Below is a small trained network, with its code and all its weights. Each question gives an input and a class and asks what happens when units are switched off, that is, made to give their printed mean instead of their output.

import numpy as np


def w(rows, s, z=0):
    codes = np.array(rows[::2]) - 128.0
    scale = np.full(codes.shape[1], s)
    scale[-1] = z or s
    return codes * scale


def f(y):
    return y / 2 * (1 + np.tanh(0.7978845608 * (y + 0.044715 * y**3)))


def log_softmax(a):
    a = a - a.max(-1, keepdims=True)
    return a - np.log(np.exp(a).sum(-1, keepdims=True))


def net(x, mask):
    res = np.array(x, float).reshape(1, 8) / 4 @ E
    y = f(res @ A[0][:, :-1].T + A[0][:, -1])
    res = res + np.where(mask, y, B[0][:, -1]) @ B[0][:, :-1]
    return log_softmax(res[-1] @ U[:, :-1].T + U[:, -1])


A, B = {}, {}
E = w([
[128,124,138],'x0',
[131,128,134],'x1',
[133,127,132],'x2',
[130,130,114],'x3',
[227,3,85],'x4',
[135,147,27],'x5',
[129,130,112],'x6',
[242,189,181],'x7',
],0.0072)
A[0] = w([
[157,78,111,45],'N0',
[158,72,102,22],'N1',
[159,156,135,34],'N2',
[147,69,183,81],'N3',
[199,150,174,56],'N4',
[101,180,139,51],'N5',
[96,177,124,62],'N6',
[207,190,133,35],'N7',
[174,158,154,60],'N8',
[92,185,121,69],'N9',
[172,81,113,50],'N10',
[95,166,141,38],'N11',
[155,184,8,210],'N12',
[161,47,133,9],'N13',
[47,205,152,2],'N14',
[101,190,166,64],'N15',
[149,149,112,223],'N16',
[224,215,130,120],'N17',
[126,181,91,134],'N18',
[165,149,145,155],'N19',
],0.011,0.0073)
B[0] = w([
[173,253,85,140],'N0',
[198,205,67,141],'N1',
[127,109,80,113],'N2',
[142,202,154,147],'N3',
[69,169,89,157],'N4',
[199,140,57,139],'N5',
[217,176,66,139],'N6',
[69,130,20,155],'N7',
[96,113,66,133],'N8',
[206,146,85,150],'N9',
[172,176,118,150],'N10',
[175,184,82,129],'N11',
[113,94,238,255],'N12',
[208,215,46,148],'N13',
[181,130,94,179],'N14',
[231,107,78,163],'N15',
[126,101,181,214],'N16',
[42,95,87,218],'N17',
[187,148,168,156],'N18',
[67,87,147,168],'N19',
],0.0072,0.0067)
U = w([
[188,169,52,2],'0',
[104,117,128,225],'1',
[104,115,140,196],'2',
[107,124,135,196],'3',
[110,120,157,144],'4',
[99,117,123,146],'5',
[28,105,8,8],'6',
[114,115,142,100],'7',
],0.017,0.007)

Each question gives the input, the list of numbers given to net, and the class t.
The units are the neurons (one row each of A and B). Each row of codes is followed by its name. A weight is (code - 128) times the scale printed after its matrix; where a second scale follows, it is the last column's (A, B and U).
mask holds one flag per neuron, in row order. A switched-off neuron (its flag False) gives its mean, the last column of its row in B, instead of its output. The means were averaged over made-up inputs and are rounded, as every weight is.
A unit's drop is (log p(t) with every unit on - log p(t) with that unit switched off) / (log p(t) with every unit on - log p(t) with every unit switched off).
The circuit of an input: a set's keep is (log p(t) with only the set's units on - log p(t) with every unit switched off) / (log p(t) with every unit on - log p(t) with every unit switched off). Starting from the 12 units with the biggest drops (on a tie, the unit counted first), units are removed one at a time, each time the one whose removal leaves the highest keep (on an exact tie, the one counted first), for as long as the keep stays at least 0.8.
circuit, biggest first: the units of the circuit, biggest drop first
most important unit: the unit with the biggest drop
k most important neurons: the k neurons with the biggest drops, biggest first
drop when u is switched off: that unit's drop, to one decimal
input [-3,6,4,4,-4,8,2,1], class 4: circuit, biggest first : (N12 N18)
input [8,4,5,1,-5,5,6,-8], class 5: most important unit : N12
input [4,4,-6,8,4,7,7,8], class 3: 2 most important neurons : (N12 N16)
input [8,1,0,2,-5,8,1,-5], class 4: circuit, biggest first : (N12 N17)
input [-7,-2,-7,7,-2,6,-6,-7], class 3: circuit, biggest first : (N12 N17)
input [7,-7,-3,5,0,3,3,8], class 6: circuit, biggest first : (N17 N7)
input [3,-5,-3,1,7,-5,4,4], class 0: circuit, biggest first : (N13 N12)
input [2,7,0,2,-1,8,-2,-7], class 4: circuit, biggest first : (N12 N17)
input [-3,-6,-5,1,-7,-3,5,-3], class 0: drop when N14 is switched off : 0.1
input [-3,-2,-4,-3,-6,5,6,-2], class 0: drop when N14 is switched off : 0.3
input [-5,1,-2,5,-4,6,1,-3], class 4: drop when N16 is switched off : 0.0
input [8,8,-8,-8,-6,8,4,-8], class 1: drop when N12 is switched off : 0.3
